Below is a small trained network, with its code and all its weights. Each question gives an input and a class and asks what happens when units are switched off, that is, made to give their printed mean instead of their output.

import numpy as np


def w(rows, s, z=0):
    codes = np.array(rows[::2]) - 128.0
    scale = np.full(codes.shape[1], s)
    scale[-1] = z or s
    return codes * scale


def f(y):
    return y / 2 * (1 + np.tanh(0.7978845608 * (y + 0.044715 * y**3)))


def log_softmax(a):
    a = a - a.max(-1, keepdims=True)
    return a - np.log(np.exp(a).sum(-1, keepdims=True))


def net(x, mask):
    res = np.array(x, float).reshape(1, 4) / 4 @ E
    y = f(res @ A[0][:, :-1].T + A[0][:, -1])
    res = res + np.where(mask, y, B[0][:, -1]) @ B[0][:, :-1]
    return log_softmax(res[-1] @ U[:, :-1].T + U[:, -1])


A, B = {}, {}
E = w([
[85,112,191,40,116,192],'x0',
[122,134,105,121,110,135],'x1',
[125,225,192,137,87,114],'x2',
[250,117,127,118,108,178],'x3',
],0.014)
A[0] = w([
[122,45,76,114,174,136,244],'neuron 0',
[218,144,140,128,121,151,172],'neuron 1',
[85,213,169,130,101,106,137],'neuron 2',
[100,105,169,53,105,184,181],'neuron 3',
[163,73,78,150,166,107,190],'neuron 4',
[82,188,144,117,126,119,141],'neuron 5',
[111,169,98,167,134,90,163],'neuron 6',
[90,146,103,180,127,46,180],'neuron 7',
[160,147,96,170,119,94,186],'neuron 8',
[72,117,170,102,125,156,140],'neuron 9',
[38,133,115,124,146,80,254],'neuron 10',
[177,103,155,80,115,192,151],'neuron 11',
[122,178,126,107,114,140,126],'neuron 12',
[92,47,103,109,179,165,170],'neuron 13',
[52,126,122,106,138,60,239],'neuron 14',
[106,181,186,91,89,141,115],'neuron 15',
[136,255,175,131,81,113,190],'neuron 16',
[99,96,136,106,140,158,144],'neuron 17',
[207,113,131,133,118,141,176],'neuron 18',
[137,189,170,150,76,89,173],'neuron 19',
[162,122,87,190,132,111,183],'neuron 20',
[161,60,96,135,128,157,163],'neuron 21',
[154,105,145,100,111,186,138],'neuron 22',
[96,123,159,60,132,177,177],'neuron 23',
],0.012,0.0086)
B[0] = w([
[92,58,88,102,116,38,250],'neuron 0',
[206,162,92,114,67,169,216],'neuron 1',
[142,133,124,127,191,171,200],'neuron 2',
[121,105,223,69,123,149,236],'neuron 3',
[162,91,53,95,156,81,216],'neuron 4',
[129,127,141,124,212,165,173],'neuron 5',
[104,137,124,216,162,126,185],'neuron 6',
[121,120,129,183,167,98,214],'neuron 7',
[159,151,73,153,134,132,199],'neuron 8',
[88,144,151,38,169,150,189],'neuron 9',
[53,120,98,151,210,102,238],'neuron 10',
[170,98,182,117,61,155,214],'neuron 11',
[147,140,153,128,147,140,152],'neuron 12',
[47,75,148,140,91,100,223],'neuron 13',
[43,123,115,145,251,99,227],'neuron 14',
[158,154,161,79,178,180,193],'neuron 15',
[219,198,152,159,180,254,248],'neuron 16',
[60,86,183,98,137,136,172],'neuron 17',
[244,132,89,107,81,136,206],'neuron 18',
[174,180,133,182,170,175,206],'neuron 19',
[169,144,54,127,159,117,207],'neuron 20',
[168,61,125,113,119,94,198],'neuron 21',
[169,82,205,133,80,137,187],'neuron 22',
[101,96,209,48,144,137,220],'neuron 23',
],0.0081,0.015)
U = w([
[71,113,72,178,158,31,237],'0',
[188,88,44,92,121,103,222],'1',
[21,83,154,77,141,103,120],'2',
[148,37,202,119,36,106,122],'3',
[115,163,125,253,188,159,142],'4',
[193,239,86,182,81,161,100],'5',
[110,166,151,58,218,168,33],'6',
[163,172,194,103,82,205,4],'7',
],0.0078,0.0018)

Each question gives the input, the list of numbers given to net, and the class t.
The units are the neurons (one row each of A and B). Each row of codes is followed by its name. A weight is (code - 128) times the scale printed after its matrix; where a second scale follows, it is the last column's (A, B and U).
mask holds one flag per neuron, in row order. A switched-off neuron (its flag False) gives its mean, the last column of its row in B, instead of its output. The means were averaged over made-up inputs and are rounded, as every weight is.
A unit's drop is (log p(t) with every unit on - log p(t) with that unit switched off) / (log p(t) with every unit on - log p(t) with every unit switched off).
The circuit of an input: a set's keep is (log p(t) with only the set's units on - log p(t) with every unit switched off) / (log p(t) with every unit on - log p(t) with every unit switched off). Starting from the 12 units with the biggest drops (on a tie, the unit counted first), units are removed one at a time, each time the one whose removal leaves the highest keep (on an exact tie, the one counted first), for as long as the keep stays at least 0.8.
circuit, biggest first: the units of the circuit, biggest drop first
top k neurons: the k neurons with the biggest drops, biggest first
drop when u is switched off: that unit's drop, to one decimal
input [6,-4,7,1], class 7: circuit, biggest first => (neuron 14; neuron 10)
input [0,2,-6,-7], class 0: circuit, biggest first => (neuron 3; neuron 10)
input [5,-6,5,1], class 7: top 2 neurons => (neuron 14; neuron 10)
input [-6,6,-6,0], class 0: circuit, biggest first => (neuron 16; neuron 1)
input [-5,-6,-1,2], class 1: top neuron => (neuron 16)
input [3,-7,1,8], class 7: top 3 neurons => (neuron 0; neuron 1; neuron 13)
input [0,0,-2,5], class 1: top 2 neurons => (neuron 3; neuron 23)
input [-5,-6,-1,1], class 1: top 2 neurons => (neuron 14; neuron 10)
input [5,1,0,7], class 3: drop when neuron 16 is switched off => 0.2
input [3,0,1,1], class 7: drop when neuron 14 is switched off => 0.2
input [-7,0,-7,0], class 0: drop when neuron 20 is switched off => -0.1
